Here is a tiny trained network, its code and every weight. The questions are about switching its units off for an input and a class, where a switched-off unit gives its printed mean instead of its output.

import numpy as np


def w(rows, s, z=0):
    codes = np.array(rows[::2]) - 128.0
    scale = np.full(codes.shape[1], s)
    scale[-1] = z or s
    return codes * scale


def f(y):
    return y / 2 * (1 + np.tanh(0.7978845608 * (y + 0.044715 * y**3)))


def log_softmax(a):
    a = a - a.max(-1, keepdims=True)
    return a - np.log(np.exp(a).sum(-1, keepdims=True))


def net(x, mask):
    res = np.array(x, float).reshape(1, 5) / 4 @ E
    y = f(res @ A[0][:, :-1].T + A[0][:, -1])
    res = res + np.where(mask, y, B[0][:, -1]) @ B[0][:, :-1]
    return log_softmax(res[-1] @ U[:, :-1].T + U[:, -1])


A, B = {}, {}
E = w([
[68,116,154,36,86,180,3,144],'x0',
[41,196,132,237,109,105,137,140],'x1',
[143,175,165,89,138,166,151,182],'x2',
[130,162,137,104,147,149,134,127],'x3',
[85,68,156,139,124,190,159,129],'x4',
],0.011)
A[0] = w([
[175,93,145,136,135,151,93,83,124],'neuron 1',
[220,71,95,112,171,72,165,181,250],'neuron 2',
[159,100,66,160,215,121,213,39,230],'neuron 3',
[66,149,207,64,32,116,2,144,187],'neuron 4',
[72,101,155,67,137,198,11,108,165],'neuron 5',
[128,142,100,206,179,104,253,124,205],'neuron 6',
[195,156,96,98,153,190,184,46,137],'neuron 7',
[82,155,131,95,90,93,136,111,104],'neuron 8',
[196,61,133,72,200,157,145,71,254],'neuron 9',
[130,203,222,190,172,9,186,83,164],'neuron 10',
[102,106,100,134,111,160,188,136,125],'neuron 11',
[149,111,114,57,121,156,36,141,160],'neuron 12',
[206,18,133,106,210,115,99,207,227],'neuron 13',
[29,254,98,231,48,177,110,125,200],'neuron 14',
],0.0095,0.0073)
B[0] = w([
[176,166,132,122,90,135,129,97,145],'neuron 1',
[176,184,122,111,90,161,193,91,202],'neuron 2',
[136,158,168,97,97,170,153,146,211],'neuron 3',
[124,64,123,125,165,72,76,58,251],'neuron 4',
[146,80,117,96,152,109,91,44,233],'neuron 5',
[142,160,172,147,166,196,154,222,217],'neuron 6',
[153,184,101,103,109,90,142,121,164],'neuron 7',
[101,152,161,115,99,114,114,100,136],'neuron 8',
[174,222,123,78,26,147,142,136,216],'neuron 9',
[113,114,174,160,146,132,193,154,197],'neuron 10',
[139,127,126,105,146,94,143,155,142],'neuron 11',
[129,74,52,99,90,130,76,43,204],'neuron 12',
[161,201,141,38,86,121,91,140,203],'neuron 13',
[10,98,151,171,183,87,115,193,243],'neuron 14',
],0.011,0.017)
U = w([
[184,202,173,76,102,118,243,159,250],'0',
[174,121,105,72,116,109,76,82,30],'1',
[84,131,211,151,219,128,240,249,47],'2',
[2,83,200,125,212,42,73,143,126],'3',
],0.008,0.0018)

Each question gives the input, the list of numbers given to net, and the class t.
The units are the neurons (one row each of A and B). Each row of codes is followed by its name. A weight is (code - 128) times the scale printed after its matrix; where a second scale follows, it is the last column's (A, B and U).
mask holds one flag per neuron, in row order. A switched-off neuron (its flag False) gives its mean, the last column of its row in B, instead of its output. The means were averaged over made-up inputs and are rounded, as every weight is.
A unit's drop is (log p(t) with every unit on - log p(t) with that unit switched off) / (log p(t) with every unit on - log p(t) with every unit switched off).
The circuit of an input: a set's keep is (log p(t) with only the set's units on - log p(t) with every unit switched off) / (log p(t) with every unit on - log p(t) with every unit switched off). Starting from the 12 units with the biggest drops (on a tie, the unit counted first), units are removed one at a time, each time the one whose removal leaves the highest keep (on an exact tie, the one counted first), for as long as the keep stays at least 0.8.
units of the circuit, in order: the units of the circuit, biggest drop first
k most important neurons: the k neurons with the biggest drops, biggest first
drop of u: that unit's drop, to one decimal
input [5,1,-6,8,1], class 3: units of the circuit, in order -> [neuron 9]
input [0,1,0,-7,-8], class 2: units of the circuit, in order -> [neuron 9; neuron 5; neuron 12]
input [0,4,5,-7,5], class 2: 3 most important neurons -> [neuron 4; neuron 5; neuron 12]
input [1,1,-8,6,-8], class 3: 2 most important neurons -> [neuron 9; neuron 6]
input [1,1,-6,0,0], class 3: 2 most important neurons -> [neuron 9; neuron 2]
input [8,1,6,4,3], class 3: 3 most important neurons -> [neuron 9; neuron 4; neuron 2]
input [4,-1,6,6,6], class 1: drop of neuron 14 -> 0.2
input [-2,0,-4,-5,2], class 0: drop of neuron 14 -> 1.4
input [3,-1,7,8,2], class 1: drop of neuron 9 -> 0.0
input [0,-7,-2,-1,-8], class 0: drop of neuron 4 -> 0.4
